The rows lie along a hidden order. The number after each row says roughly how far along it the row is, from 0 to 9. A new part has a new order.
In the rows, 100 means zero.
[ 87 108  67  83  58 100 151 113 104 108  88 133  78 101 115  95 100 110
  91  80] | 1
[ 38 100 117 112 162  74  86 117  91  90  88  75  62  96  79 122  30  86
  77 100] | 5
[132 100  83  78 114 114  73  99  87  92  94 120 128  88 101  90 186 109
  86  93] | 4
[131  99  80  64  98  95  55 121  83  91  94 135 136  86 134  94 162 107
  95  95] | 3
[124 102  88  94 106 118  78  95  83  93  89 101 110  82 111  98 163  94
  87  84] | 4
[ 71 106 115 151 136  94 115  84 107 100 107  76 104 117  73 102  87  73
  61 101] | 6
[ 66 102 120 145 156  84  90  87 103  92 113  84 137 128  77 104 101  71
  48 118] | 6
[ 83  96 129 163 178 100 100  69  83  86 118  72 169 131  74 100 118  76
  74 129] | 9
[ 39 106 110 118 146  94  95 110  94  94  95  82  70 101  79 116  53  96
  75  99] | 4
[125 104  69  45  41  97 112 127 103 114  79 127  59  65 130  97  96 113
 118  72] | 0
[ 65 102 119 152 141  95 100  89 110  93 109  77 114 124  67 103  88  68
  58 104] | 6
[ 72 107  86 100 103  86 144 121  97 104  90 112  80  99  98 108  67  99
  85  93] | 3
[ 45  93 131 145 170  72  76  77 103  88 103  53  91 118  61 109  68  63
  59 104] | 7
[ 33 109  99 121 138  99  84 108  97  92  96  98  71 112  79 111  61  96
  73  99] | 4
[ 60 110  74 100  79  97 143 108 104 105  92 124  71 110 102 100  60 108
  85  89] | 2
[124 106  98 116 105 136  85  94  90  91  98  98 129  99 100  93 168  92
  79  86] | 5
[110 105  66  53  44  95 113 130 100 107  83 144  78  78 130  98 112 112
 103  74] | 0
[123 104  69  48  32  86 123 136 103 114  78 126  62  70 127 104  96 112
 115  73] | 0
[ 70 105  94 106 127  90 127 116  94 103  89  93  75  92  99 112  59  95
  81  94] | 3
[139 104 115 123 113 145  68  80  99  95 105  84 146  99  91  90 171  94
  89  96] | 6
[128 101  84  87 108 114  73  97  86  92  91 116 121  88 120  96 189 100
  84  88] | 4
[ 42 109  94 114 123  96 104 113  95  94  92  97  69 102  91 113  56  99
  78  95] | 4
[159  98 102  97 109 105  70  97  93  97 112 120 192 101 120  83 194  94
  91 108] | 5
[ 66 101 103  98 129  73 125 115  88 103  84  76  63  82 102 117  50  91
  88  93] | 3
[ 64  92 123 162 159  79  92  67  98  92 113  69 125 126  65 109  82  61
  55 113] | 8
[ 64 107 100 122 131 103 123 105  91 100  98  95  93 101  93 111  73  91
  68 100] | 4
[109  98  80  63  92  82  84 116  82  95  84 128 104  86 121 103 133  99
  82  88] | 3
[142 101 110 118 116 125  55  97  95  93 113 106 176 106 104  85 195  93
  82 108] | 6
[ 38 109  97 103 110  99 100 116 102  96  86 100  45 104  82 113  44 102
  80  91] | 3
[ 62  94 126 164 175  88 103  51  95  94 112  72 143 136  66 106  88  63
  47 120] | 9
[ 70 105  73  79  77  81 151 119 101 110  84 106  65  89 106 105  58 103
 103  88] | 2
[ 75 112 103 167 131 136 122  70 116  99 114  98 119 135  71  91 110  94
  54  97] | 5
[101  98  81  71 109  82  71 114  82  93  91 126 114  90 123 101 144  95
  79  87] | 3
[ 56 104  87  90 101  76 133 122  97 104  86 102  91  88 103 112  38 106
  95  88] | 2
[ 43  96 134 151 157  66  64  90 107  84 104  67  98 119  59 109  65  68
  63 107] | 7
[ 49 104  78  83  85  68 124 126 102 101  91 134  78 104 107 106  51 104
  87  96] | 2
[ 66 104 119 159 141 117 113  65 111  97 110  72 105 130  66  99  98  67
  55  98] | 7
[107 103  98 105 137 116  91  94  87  92  94  99 120  94 104  99 152  91
  73  90] | 5
[127  99 121 125 139 120  50  88  84  87 110  84 161 102  90  95 166  81
  84 112] | 7
[102 101 121 145 134 117  78  84  91  87 112  93 161 119  86  95 142  80
  68 111] | 7
[ 85 104  74  99  79  91 123 121  92 100  87 140 101  94 116 101 111 109
  82  88] | 2
[136 104  71  58  67 118 107 118  98 105  84 123  96  70 129  91 141 111
 104  79] | 2
[ 70 108  70  90  77  86 156 114 105 107  88 125  70  99 107 100  64 107
  95  87] | 2
[117 100  76  60  90  88  87 112  88  98  86 133 108  86 124  97 147 101
  91  86] | 2
[ 78 107 102 128 142 105 105 101  95  98 101  94 111 112  93 106  99  85
  69 104] | 5
[ 72 106  68  84  62  70 137 127 104 106  91 139  77  97 118 103  56 107
  93  89] | 1
[119 104  87  89 106 120  83  95  85  92  90 108 115  90 119  97 164 101
  88  82] | 4
[119 102  72  55  55  80  88 134  96 106  90 145  88  78 133  99 127 110
 101  81] | 1
[ 52 101 121 155 149  96  88  75 108  91 111  72 109 133  52 101  95  71
  53 106] | 7
[170 100  88  97  85 131 108  83  95 104 103 111 173  91 124  79 195 100
 101  96] | 5
[128  99 113 114 135 109  36 104  90  85 104 100 160 102  97  92 170  88
  81 103] | 5
[ 62 106  98 114 130  98 123 110  92 102  90  95  79  93  93 113  64  99
  80  97] | 4
[ 52 106  94 108 108  74 111 119  96  97  93 114  70 103  97 113  39 103
  76  98] | 2
[142 100  80  55  89  88  78 135  88  99  86 125 121  65 138  94 150 113
 114  93] | 2
[ 44 108  94 120 137 101 106 113  95 100  96 101  90 106  91 110  68  99
  70  99] | 4
[ 44 104 115 147 142  97  84  84 112  87 108  81  99 126  59 103  75  75
  66 100] | 6
[125 106 113 146 123 155  86  59  89  88 115 105 177 131  83  82 191  89
  71 108] | 8
[ 69 101 125 145 142  82  95  94  99  96 107  74 124 112  80 109  82  76
  56 109] | 5
[ 69 106 102 127 145 103 114  96  96 100  96  80  96 106  87 108  80  84
  69 100] | 5
[105 103  99 110 123 110  97  97  85  94  91  99 113  98 107 104 139  88
  77  90] | 4

[ 89  99 103 116  96 118 127 114  98  95 121 142 107  87  75  95  97  81
  94 111  86 123 105 105  79 102  96] | 1
[ 86  87 105 106  76 101  91 126  84  94  91  87  93 109 115  83 100  88
 105  87 117  99 104 108  77  89 110] | 5
[107 117  90 109 110 107 120  79  80 112  87  85 107 107  84  99 121 110
  99 111  62  87 125  75 110  79 110] | 8
[ 87  94  96 122 105 112  93 112 105 109 109 138 121  87  83 100 110  78
 104 128  90 129  86 112  93 106  83] | 2
[ 85  92  82  90 108  88 110  91 109 120  81 115 113  97 102  77 112  93
 110 130  97  82 106  98 129  99  75] | 5
[ 97  90 119 116  86  96  95 110  94 107  96  97 101 114 120 132 112  96
 107  80  61 114  85 111  93  65 106] | 3
[ 90  90 120 102  80  93  95 125  85  93  86  75  80 124 114 116 109  95
 112  78  89 108  86 106  67  71 121] | 3
[ 93  84 107 120  79  92  79 111  88 110  88  89 114 106 137 116 104  90
 109  84  87 104  93 112 102  68 101] | 4
[ 91  97  88  77 111  90 120  93 103 107  76  99  95 105  93  82 111 103
 115 115  98  81 105  88 125  95  88] | 6
[ 89  94 100 122  85 119 128 110  93  92 122 136 108  85 101  83  89  81
  89 102  99 119 117  99  87  99  96] | 1
[103 102 102  69 106  93 115 112  94  89 114  98  84 113 105 113  91 115
 105  81 142  96  75  55 101 102 110] | 9
[107 115  94 108 112 105 122  82  87 113  98  95 109 103  95 101 111 110
 100 101  84  94 115  66 112  85 102] | 8
[110 104  91 104 116  93 125  68 106 122 104 119 126  88 112 105 104 104
 100 104  77  94 103  71 153  85  80] | 9
[117 104 117  93 105  93 116  93 119  93  98  99  88 110  94 141  99 109
 101  85  57 108  99 127  96  88 106] | 1
[ 89  95 104 101 106 104 109 113 108 104 103 133 110  99  79 113 127  85
 112 124  79 121  84 115  85  97  87] | 2
[107 105  91 120 100 107  45 101  96 102  88  70 119  91 100  87 103 103
  91 108 132  92  94 117 108 130 104] | 7
[110 103 120  96  95  90 113 104  98  97  93  86  84 123  97 148 108 107
 109  75  56 113  95 112  82  74 117] | 2
[ 93  96  97 124  87 114 128 100  99  95 122 137 108  81 104  82  86  86
  85 112  80 116 125 104  96 108  92] | 0
[ 93 118  88 101 113 104 122  81  84 109  85  80 101 109  83  90 121 110
 104 116  84  83 127  76 104  92 110] | 7
[102  97 107  96  87  98 129  93 109  81 114 110  86  89 118  85  79 101
  79  90  99  95 132 110 103 103 102] | 0
[111 100 104  81 108  99  70 107 101  97 115 102  93 104 105 108  89 114
  97  80 139 101  66  76  98 122 106] | 9
[107  93  96  96 112  97  97  86  98 116 113 122 144  93 122 111  96 108
 104  90 109 103  85  58 143  94  87] | 9
[106  96 103  80 109  98  72 108  91 101 121 105 100 103 108 116  85 115
 102  88 144 105  55  68 115 113 101] | 9
[ 83  89  90  92 109  93  99 106 109 116  85 113 107  98  91  91 113  85
 119 132  98  93 101 109 118  99  76] | 4
[ 75  89  99  78 104  95 107 122 105 100  86 105  81 110  85  92 111  89
 121 115 106 107  78 115  77  97  94] | 3
[117 109  91 122 108 109  40  99  95 102 103  75 118  95  93 101 106 110
  92  99 141  95  78 107 102 136 107] | 8
[116 103  97  96 107 104  38 102 101 106 114  99 113  96 104 115  84 112
  99  89 151 105  61  82 110 127  98] | 9
[104 115  87  95 112 101 115  85  90 108  87  77  97 107  82  81 118 110
 105 117  90  79 117  76 109 100 103] | 7
[120 105 115  82 107  87 116  85 125  89 105 104  83 104  91 132  86 114
  96  86  75 102 100 120 101 105 102] | 1
[117 103  91 115 108 106  34  97  99 107 105  79 125  89 102 108 104 105
  93  98 137 105  81 102 107 126 100] | 8
[ 88  93 102 119  89 119 109 117  93  93 121 128 101  91  95  94  98  83
  91 108  89 121 109 105  75  98 100] | 1
[111 103 111  75  99  91 122  89 115  80 115 107  70  98 101 102  76 112
  84  82 106  91 118 105 102 115 103] | 0
[116 106  88 124 104 113  22  99  97 110 101  84 125  86  91 100 104  99
  90 106 127 101  85 109  97 134 102] | 8
[104 122  92 106 113 106 118  83  80 106  85  77  98 111  81  90 123 111
 102 111  71  86 123  68 111  93 115] | 8
[104 115  96  96 107 105 128  86  85 104  91  83  94 110  88  97 111 113
 107 102  76  91 119  78  98  86 114] | 8
[112 113 116  62 104  88 131  96 117  73 101  86  49 115  83 108  83 118
  94  82  91  92 106 119  76 111 121] | 0
[ 99  90  93 133  90 103  56  94  93 111  87  85 125  98 130  81 106  95
  97 103 121  90 104 114 101 106  92] | 6
[ 80  90  88  78 103  87 105 109 103 106  75  98  92 112  87  72 108  96
 120 136 112  80 100 104  99 105  87] | 5
[109  98 100  82 109  94  83 100 101 107 120 110 108  99 118 112  90 111
 109  88 146 104  68  63 118 105  93] | 9
[105  94 122 107  90  88 102 111  98 100  93  81  88 120  98 136 108 100
 109  74  64 113  87 116  84  70 114] | 2
[ 92  82 106 122  81  96  86 105  93 108  91  96 117  98 142  94 105  85
 101  85  95  98 102 110 116  80  96] | 4
[ 88  96  95 121  90 109 134  96 105  93 119 130 110  78 108  75  78  86
  83 108  94 103 131 101 107  99  86] | 0
[ 98 106  96  92 115  97 121  89  93 110 106  99 105 102 110 106  96 112
 103  95  96  94  92  63 127  92  97] | 9
[107 103 107  87  90  96 122  90 116  76 112 105  81  96 105  91  71 110
  82  90  97  93 133 110  97 112 105] | 0
[108 108 114  68  99  88 131  93 114  70 105  92  59 114  86 101  80 115
  92  81 101  89 116 121  82 115 114] | 0
[ 94  90  98 111  84  98  67 109  90 103  83  71 113 102 129  80 103  92
 101  96 124  89  91 113  93  97 105] | 5
[ 98 101 102  98  87 104 141 102 106  74 118 117  83  87  99  86  76 101
  77  95  98  99 137 106  85 103 107] | 0
[ 79  87  97 101 102 100  98 116 107 111  98 129 108  91  93  95 111  77
 102 129  90 113  85 105  99  96  80] | 3
[115 105 119  78 108  91 114  96 121  85  98  97  74 108  80 139  93 110
 102  84  65 110 101 129  80 101 112] | 1
[106 105  85 113  93 106  51 100  90 102  85  63 107  97  97  82 104 103
  98 106 134  86 106 114  87 124 112] | 7
[ 79  89  95  72 103  89  92 121 105  97  77  97  77 113  89  72 108  91
 122 119 120  86  88 109  92  98  94] | 4
[116 106  94 103 113 107  33  97  97 105 112  88 117  95  96 112 100 114
  99  96 154 100  69  91 108 131 100] | 8
[ 99  95  99 111  87 106 146  90 105  94 121 137 113  76 115  80  79  88
  78 107  86 108 132 105 114 106  88] | 0
[ 93 111  87  93 108  98 104  91  91 102  75  85  94 111  89  76 116 106
 107 123  98  76 120  94 104 105 100] | 6
[101  96  94 117  92 105  59 101  93  96  94  75 109  91 117  83  99  96
  90  97 125  92  98 116  95 116 104] | 6
[111 102 120  95  97  91 107  95 112  90  98  96  84 107  96 140  99 109
 100  80  57 113  95 122  94  85 111] | 2
[ 87  95 105 120  95 115 111 118 103 103 115 136  99  94  84 110 107  82
 105 116  80 129  89 109  84  95  95] | 2
